Here is a tiny trained network, its code and every weight. The questions are about switching its units off for an input and a class, where a switched-off unit gives its printed mean instead of its output.

import numpy as np


def w(rows, s, z=0):
    codes = np.array(rows[::2]) - 128.0
    scale = np.full(codes.shape[1], s)
    scale[-1] = z or s
    return codes * scale


def norm(h):
    return h / np.sqrt((h * h).mean(-1, keepdims=True) + 1e-5)


def f(y):
    return np.maximum(y, 0)


def log_softmax(a):
    a = a - a.max(-1, keepdims=True)
    return a - np.log(np.exp(a).sum(-1, keepdims=True))


def net(x, mask):
    res = np.array(x, float).reshape(1, 3) / 4 @ E
    u = 0
    for l in range(3):
        y = f(norm(res) @ A[l][:, :-1].T + A[l][:, -1])
        res = res + np.where(mask[u : u + 4], y, B[l][:, -1]) @ B[l][:, :-1]
        u += 4
    return log_softmax(norm(res)[-1] @ U[:, :-1].T + U[:, -1])


A, B = {}, {}
E = w([
[81,145,95,179,47,83,93,120,87,46,84],'x0',
[170,140,34,96,125,117,100,200,148,150,107],'x1',
[156,135,120,123,160,164,4,86,61,129,153],'x2',
],0.012)
A[0] = w([
[179,96,145,3,129,77,28,138,74,115,165,7],'L0N1',
[82,62,186,161,115,225,51,93,101,142,118,1],'L0N2',
[161,97,189,148,175,149,166,43,179,124,62,82],'L0N3',
[154,139,115,118,10,90,118,183,78,113,156,13],'L0N4',
],0.0062,0.003)
B[0] = w([
[106,148,151,193,250,138,138,114,113,175,132,253],'L0N1',
[179,40,98,103,92,154,92,15,157,107,122,226],'L0N2',
[60,140,136,36,142,98,161,98,95,206,203,230],'L0N3',
[195,67,164,111,113,28,115,137,184,126,140,204],'L0N4',
],0.012,0.0037)
A[1] = w([
[126,156,123,154,195,86,85,206,2,99,156,78],'L1N1',
[66,94,206,184,81,89,157,78,7,21,71,97],'L1N2',
[136,91,121,116,160,95,152,77,161,125,102,240],'L1N3',
[142,131,23,93,143,183,212,117,134,68,190,2],'L1N4',
],0.0068,0.0036)
B[1] = w([
[12,124,164,191,85,186,209,247,251,172,226,184],'L1N1',
[129,188,73,243,220,193,137,152,70,156,58,240],'L1N2',
[193,235,166,120,48,141,139,193,18,1,92,253],'L1N3',
[55,101,223,48,163,174,234,94,243,129,33,143],'L1N4',
],0.0076,0.0059)
A[2] = w([
[160,131,113,74,107,167,133,156,168,113,110,3],'L2N1',
[79,90,119,210,90,131,2,138,129,79,150,56],'L2N2',
[100,142,151,156,138,185,82,165,166,110,160,50],'L2N3',
[72,70,116,121,116,112,42,189,125,116,148,58],'L2N4',
],0.0096,0.005)
B[2] = w([
[207,98,91,70,150,167,127,114,214,129,9,163],'L2N1',
[28,87,127,73,98,115,158,87,210,150,171,254],'L2N2',
[192,128,141,176,116,131,205,142,226,175,122,184],'L2N3',
[80,251,156,53,73,76,201,112,86,187,187,176],'L2N4',
],0.012,0.005)
U = w([
[48,182,223,42,79,59,230,95,185,181,176,195],'0',
[82,199,168,206,116,99,215,143,36,47,55,40],'1',
[210,70,209,67,182,164,68,80,62,128,187,187],'2',
[91,91,81,187,83,131,44,38,113,60,117,184],'3',
[214,108,104,9,180,182,196,189,237,115,16,1],'4',
[182,125,78,93,42,28,112,202,170,64,58,221],'5',
[221,131,72,168,226,168,72,199,195,216,188,86],'6',
],0.012,0.0052)

Each question gives the input, the list of numbers given to net, and the class t.
The units are the neurons (one row each of A and B). Each row of codes is followed by its name. A weight is (code - 128) times the scale printed after its matrix; where a second scale follows, it is the last column's (A, B and U).
mask holds one flag per neuron, layer by layer. A switched-off neuron (its flag False) gives its mean, the last column of its row in B, instead of its output. The means were averaged over made-up inputs and are rounded, as every weight is.
A unit's drop is (log p(t) with every unit on - log p(t) with that unit switched off) / (log p(t) with every unit on - log p(t) with every unit switched off).
The circuit of an input: a set's keep is (log p(t) with only the set's units on - log p(t) with every unit switched off) / (log p(t) with every unit on - log p(t) with every unit switched off). Starting from all 12 units, units are removed one at a time, each time the one whose removal leaves the highest keep (on an exact tie, the one counted first), for as long as the keep stays at least 0.8.
units of the circuit, in order: the units of the circuit, biggest drop first
unit that matters most: the unit with the biggest drop
top k neurons: the k neurons with the biggest drops, biggest first
k most important neurons of layer l: the k neurons of layer l with the biggest drops, biggest first
drop when u is switched off: that unit's drop, to one decimal
input [2,-6,-5], class 1: top 2 neurons : L1N2; L2N2
input [-1,1,6], class 6: units of the circuit, in order : L1N1
input [1,-7,6], class 3: units of the circuit, in order : L0N2; L2N2
input [2,2,6], class 0: top 2 neurons : L2N2; L1N1
input [4,-6,1], class 3: 2 most important neurons of layer 0 : L0N2; L0N1
input [-3,2,0], class 4: top 3 neurons : L1N2; L0N1; L2N1
input [-5,-8,1], class 2: 3 most important neurons of layer 2 : L2N2; L2N4; L2N3
input [4,2,-5], class 5: top 2 neurons : L0N4; L0N1
input [0,4,-5], class 4: top 2 neurons : L2N1; L1N4
input [8,2,8], class 0: top 3 neurons : L2N2; L1N1; L2N4
input [-2,1,-2], class 4: top 2 neurons : L0N1; L2N1
input [2,-6,0], class 1: 2 most important neurons of layer 1 : L1N2; L1N3
input [1,1,-7], class 5: 2 most important neurons of layer 0 : L0N1; L0N3
input [5,-1,-5], class 1: unit that matters most : L1N2
input [5,7,1], class 0: drop when L2N2 is switched off : 0.1
input [5,-5,-4], class 1: drop when L2N4 is switched off : 0.0
input [4,-2,-2], class 1: drop when L1N2 is switched off : 0.5
